Below are the code and all the weights of a small trained network. Each question names an input and a class and asks about switching units off, where a switched-off unit gives its printed mean instead of its output.

import numpy as np


def w(rows, s, z=0):
    codes = np.array(rows[::2]) - 128.0
    scale = np.full(codes.shape[1], s)
    scale[-1] = z or s
    return codes * scale


def norm(h):
    return h / np.sqrt((h * h).mean(-1, keepdims=True) + 1e-5)


def f(y):
    return y / 2 * (1 + np.tanh(0.7978845608 * (y + 0.044715 * y**3)))


def log_softmax(a):
    a = a - a.max(-1, keepdims=True)
    return a - np.log(np.exp(a).sum(-1, keepdims=True))


def net(x, mask):
    res = np.array(x, float).reshape(1, 2) / 4 @ E
    u = 0
    for l in range(4):
        y = f(norm(res) @ A[l][:, :-1].T + A[l][:, -1])
        res = res + np.where(mask[u : u + 10], y, B[l][:, -1]) @ B[l][:, :-1]
        u += 10
    return log_softmax(norm(res)[-1] @ U[:, :-1].T + U[:, -1])


A, B = {}, {}
E = w([
[107,1,225,195],'x0',
[15,176,71,211],'x1',
],0.0072)
A[0] = w([
[9,117,92,197,32],'L0N0',
[95,84,103,178,221],'L0N1',
[142,109,153,119,112],'L0N2',
[133,223,115,161,177],'L0N3',
[119,112,92,100,2],'L0N4',
[98,107,121,126,106],'L0N5',
[109,165,125,107,87],'L0N6',
[128,144,124,137,10],'L0N7',
[124,126,53,128,76],'L0N8',
[151,164,119,96,244],'L0N9',
],0.014,0.00075)
B[0] = w([
[145,158,90,128,255],'L0N0',
[114,135,178,142,191],'L0N1',
[79,197,90,123,150],'L0N2',
[128,75,158,126,190],'L0N3',
[179,165,68,107,127],'L0N4',
[108,155,116,192,138],'L0N5',
[134,197,109,129,144],'L0N6',
[199,156,154,123,126],'L0N7',
[145,90,96,128,154],'L0N8',
[97,210,124,2,169],'L0N9',
],0.0081,0.0085)
A[1] = w([
[194,167,169,125,65],'L1N0',
[127,85,64,116,59],'L1N1',
[8,175,108,125,187],'L1N2',
[169,131,196,95,121],'L1N3',
[160,129,116,72,1],'L1N4',
[81,105,146,60,137],'L1N5',
[94,156,123,216,147],'L1N6',
[142,255,108,191,148],'L1N7',
[195,129,204,136,243],'L1N8',
[195,147,113,202,129],'L1N9',
],0.0097,0.0014)
B[1] = w([
[95,119,42,140,141],'L1N0',
[62,205,172,119,118],'L1N1',
[203,90,73,176,225],'L1N2',
[226,143,95,140,179],'L1N3',
[115,117,122,158,171],'L1N4',
[163,98,126,138,165],'L1N5',
[173,84,255,142,238],'L1N6',
[77,89,212,129,254],'L1N7',
[77,136,30,125,190],'L1N8',
[23,105,121,48,149],'L1N9',
],0.0063,0.0044)
A[2] = w([
[122,172,164,38,246],'L2N0',
[108,138,65,131,254],'L2N1',
[243,124,105,154,159],'L2N2',
[108,149,180,215,75],'L2N3',
[117,202,112,94,145],'L2N4',
[127,69,173,246,142],'L2N5',
[126,122,195,144,137],'L2N6',
[86,127,16,58,230],'L2N7',
[90,71,168,179,214],'L2N8',
[70,211,113,121,98],'L2N9',
],0.012,0.0015)
B[2] = w([
[77,136,21,172,176],'L2N0',
[164,35,195,167,148],'L2N1',
[112,85,207,48,159],'L2N2',
[144,74,74,109,193],'L2N3',
[141,253,119,215,171],'L2N4',
[70,155,104,139,252],'L2N5',
[45,76,119,233,167],'L2N6',
[157,52,178,183,204],'L2N7',
[48,120,8,134,217],'L2N8',
[151,156,243,172,153],'L2N9',
],0.0062,0.011)
A[3] = w([
[36,221,155,93,51],'L3N0',
[41,96,101,191,212],'L3N1',
[55,220,82,171,109],'L3N2',
[189,253,51,41,31],'L3N3',
[2,193,8,188,252],'L3N4',
[137,77,183,231,169],'L3N5',
[8,160,109,182,110],'L3N6',
[56,151,125,29,214],'L3N7',
[141,157,147,244,80],'L3N8',
[151,108,197,35,164],'L3N9',
],0.008,0.0025)
B[3] = w([
[91,122,140,118,124],'L3N0',
[47,126,91,209,212],'L3N1',
[80,97,157,125,167],'L3N2',
[155,124,21,160,175],'L3N3',
[105,31,175,87,243],'L3N4',
[52,214,112,131,171],'L3N5',
[156,2,121,97,192],'L3N6',
[150,207,116,178,138],'L3N7',
[150,143,222,81,156],'L3N8',
[124,173,207,80,136],'L3N9',
],0.007,0.011)
U = w([
[187,92,170,41,117],'0',
[17,53,99,181,188],'1',
[95,178,74,107,3],'2',
[221,212,2,136,184],'3',
[142,225,172,242,126],'4',
],0.014,0.0064)

Each question gives the input, the list of numbers given to net, and the class t.
The units are the neurons (one row each of A and B). Each row of codes is followed by its name. A weight is (code - 128) times the scale printed after its matrix; where a second scale follows, it is the last column's (A, B and U).
mask holds one flag per neuron, layer by layer. A switched-off neuron (its flag False) gives its mean, the last column of its row in B, instead of its output. The means were averaged over made-up inputs and are rounded, as every weight is.
A unit's drop is (log p(t) with every unit on - log p(t) with that unit switched off) / (log p(t) with every unit on - log p(t) with every unit switched off).
most important unit: the unit with the biggest drop
k most important neurons: the k neurons with the biggest drops, biggest first
top k neurons in layer l: the k neurons of layer l with the biggest drops, biggest first
drop when u is switched off: that unit's drop, to one decimal
input [-8,5], class 4: most important unit : L2N8
input [-7,2], class 4: 4 most important neurons : (L2N8; L2N7; L2N9; L2N5)
input [-4,7], class 4: top 2 neurons in layer 3 : (L3N4; L3N8)
input [-6,0], class 3: 2 most important neurons : (L0N9; L2N6)
input [0,-3], class 0: top 3 neurons in layer 2 : (L2N2; L2N8; L2N6)
input [-3,5], class 4: 4 most important neurons : (L0N0; L0N8; L0N1; L2N9)
input [0,-2], class 0: top 2 neurons in layer 0 : (L0N0; L0N6)
input [-8,1], class 3: 2 most important neurons : (L0N9; L2N6)
input [5,-6], class 0: 2 most important neurons : (L1N7; L1N3)
input [-3,2], class 4: 2 most important neurons : (L1N6; L2N8)
input [-5,0], class 3: 4 most important neurons : (L2N6; L0N9; L2N5; L2N8)
input [-5,-1], class 3: 2 most important neurons : (L0N9; L2N8)
input [-7,4], class 4: 2 most important neurons : (L2N8; L2N9)
input [1,-2], class 0: most important unit : L0N0
input [-1,-6], class 3: drop when L2N0 is switched off : 0.1
input [-4,2], class 4: drop when L2N5 is switched off : 0.1
input [4,-5], class 0: drop when L1N6 is switched off : 0.2
